Below is a small trained network, with its code and all its weights. Each question gives an input and a target symbol and asks what happens when units are switched off, that is, made to give their printed mean instead of their output.

import numpy as np


def w(rows, s, z=0):
    codes = np.array(rows[::2]) - 128.0
    scale = np.full(codes.shape[1], s)
    scale[-1] = z or s
    return codes * scale


def norm(h):
    return h / np.sqrt((h * h).mean(-1, keepdims=True) + 1e-5)


def softmax(a):
    e = np.exp(a - a.max(-1, keepdims=True))
    return e / e.sum(-1, keepdims=True)


def log_softmax(a):
    a = a - a.max(-1, keepdims=True)
    return a - np.log(np.exp(a).sum(-1, keepdims=True))


def net(x, mask):
    ids = ['αγδεηθλξφ'.index(c) for c in x.split()]
    T = len(ids)
    res = E[ids] + P[:T]
    u = 0
    for l in range(3):
        r = norm(res)
        for j in range(2):
            rows = slice(2 * j, 2 * j + 2)
            q, k, v = (r @ M[l][rows].T for M in (Q, K, V))
            z = softmax(np.where(np.tri(T) > 0, q @ k.T / 2**0.5, -1e9)) @ v
            o = O[l][rows]
            res = res + np.where(mask[u + j], z, o[:, -1]) @ o[:, :-1]
        u += 2
    return log_softmax(norm(res)[-1] @ U[:, :-1].T + U[:, -1])


Q, K, V, O = {}, {}, {}, {}
E = w([
[77,119,137],'α',
[71,108,171],'γ',
[196,138,111],'δ',
[67,89,62],'ε',
[240,115,64],'η',
[192,149,152],'θ',
[156,9,159],'λ',
[111,162,222],'ξ',
[70,18,192],'φ',
],0.011)
P = w([
[123,172,66],'0',
[199,105,147],'1',
[213,106,154],'2',
[165,142,151],'3',
[2,104,140],'4',
[162,140,142],'5',
[40,191,150],'6',
[216,130,149],'7',
],0.0053)
Q[0] = w([
[125,1,173],'L0H1',
[103,19,75],'L0H1',
[153,160,169],'L0H2',
[108,135,191],'L0H2',
],0.0092)
K[0] = w([
[149,253,82],'L0H1',
[226,230,113],'L0H1',
[230,209,178],'L0H2',
[215,241,70],'L0H2',
],0.0046)
V[0] = w([
[40,185,202],'L0H1',
[109,254,150],'L0H1',
[104,46,19],'L0H2',
[195,133,155],'L0H2',
],0.0074)
O[0] = w([
[121,109,248,153],'L0H1',
[174,189,165,110],'L0H1',
[254,132,25,3],'L0H2',
[77,145,107,211],'L0H2',
],0.0065,0.0029)
Q[1] = w([
[137,187,2],'L1H1',
[153,117,190],'L1H1',
[88,208,96],'L1H2',
[166,72,145],'L1H2',
],0.011)
K[1] = w([
[152,255,95],'L1H1',
[98,80,165],'L1H1',
[238,156,47],'L1H2',
[75,79,191],'L1H2',
],0.0094)
V[1] = w([
[155,24,202],'L1H1',
[65,158,92],'L1H1',
[100,81,193],'L1H2',
[142,1,80],'L1H2',
],0.0095)
O[1] = w([
[1,102,98,254],'L1H1',
[233,45,120,91],'L1H1',
[63,100,116,208],'L1H2',
[136,62,107,123],'L1H2',
],0.0084,0.0053)
Q[2] = w([
[254,182,98],'L2H1',
[107,74,224],'L2H1',
[135,168,99],'L2H2',
[73,106,198],'L2H2',
],0.0089)
K[2] = w([
[3,142,113],'L2H1',
[173,207,79],'L2H1',
[101,138,120],'L2H2',
[128,138,172],'L2H2',
],0.014)
V[2] = w([
[8,213,141],'L2H1',
[181,158,117],'L2H1',
[151,118,164],'L2H2',
[141,70,171],'L2H2',
],0.011)
O[2] = w([
[169,196,1,254],'L2H1',
[113,162,189,49],'L2H1',
[106,155,158,95],'L2H2',
[42,110,144,239],'L2H2',
],0.01,0.00084)
U = w([
[144,162,104,69],'α',
[99,83,79,1],'γ',
[186,159,159,126],'δ',
[210,88,123,120],'ε',
[219,110,148,148],'η',
[159,201,180,185],'θ',
[164,10,100,123],'λ',
[101,198,127,210],'ξ',
[88,27,74,69],'φ',
],0.011,0.006)

Each question gives the input, a string of symbols that net reads in full, and the target symbol t.
The units are the heads (2 rows each of Q, K, V and O). Each row of codes is followed by its name. A weight is (code - 128) times the scale printed after its matrix; where a second scale follows, it is the last column's (O and U).
mask holds one flag per head, layer by layer. A switched-off head (its flag False) gives its mean, the last column of its rows in O, instead of its output. The means were averaged over made-up inputs and are rounded, as every weight is.
A unit's drop is (log p(t) with every unit on - log p(t) with that unit switched off) / (log p(t) with every unit on - log p(t) with every unit switched off).
The circuit of an input: a set's keep is (log p(t) with only the set's units on - log p(t) with every unit switched off) / (log p(t) with every unit on - log p(t) with every unit switched off). Starting from all 6 units, units are removed one at a time, each time the one whose removal leaves the highest keep (on an exact tie, the one counted first), for as long as the keep stays at least 0.8.
units of the circuit, in order: the units of the circuit, biggest drop first
unit that matters most: the unit with the biggest drop
which heads matter: for each layer, one digit per head in row order, 1 if its drop is at least 0.15 and else 0, layers parted by /
drop when u is switched off: that unit's drop, to one decimal
input θ θ δ, target θ: unit that matters most -> L1H1
input λ φ λ φ η, target λ: units of the circuit, in order -> (L1H2 L0H1 L1H1)
input λ ε γ, target λ: units of the circuit, in order -> (L0H2 L1H2)
input φ α ξ, target φ: units of the circuit, in order -> (L1H2 L2H1 L0H1)
input ξ ξ η ξ ξ ξ δ φ, target ξ: units of the circuit, in order -> (L1H2 L2H1)
input θ γ α, target θ: which heads matter -> 11 / 11 / 00
input λ γ δ, target λ: units of the circuit, in order -> (L1H2 L0H1 L0H2)
input θ ξ θ α, target θ: units of the circuit, in order -> (L1H1 L0H1 L1H2)
input φ γ δ θ φ η θ, target φ: units of the circuit, in order -> (L0H1 L1H2 L2H1)
input λ α θ, target λ: which heads matter -> 10 / 00 / 00
input ξ η ξ ξ ξ η, target ξ: drop when L1H2 is switched off -> 0.2
input ξ ξ η, target ξ: drop when L2H1 is switched off -> -0.2
input ξ γ λ, target ξ: drop when L0H1 is switched off -> 0.3
input λ θ λ ε, target λ: drop when L1H1 is switched off -> 0.2
input ξ ξ λ, target ξ: unit that matters most -> L0H1
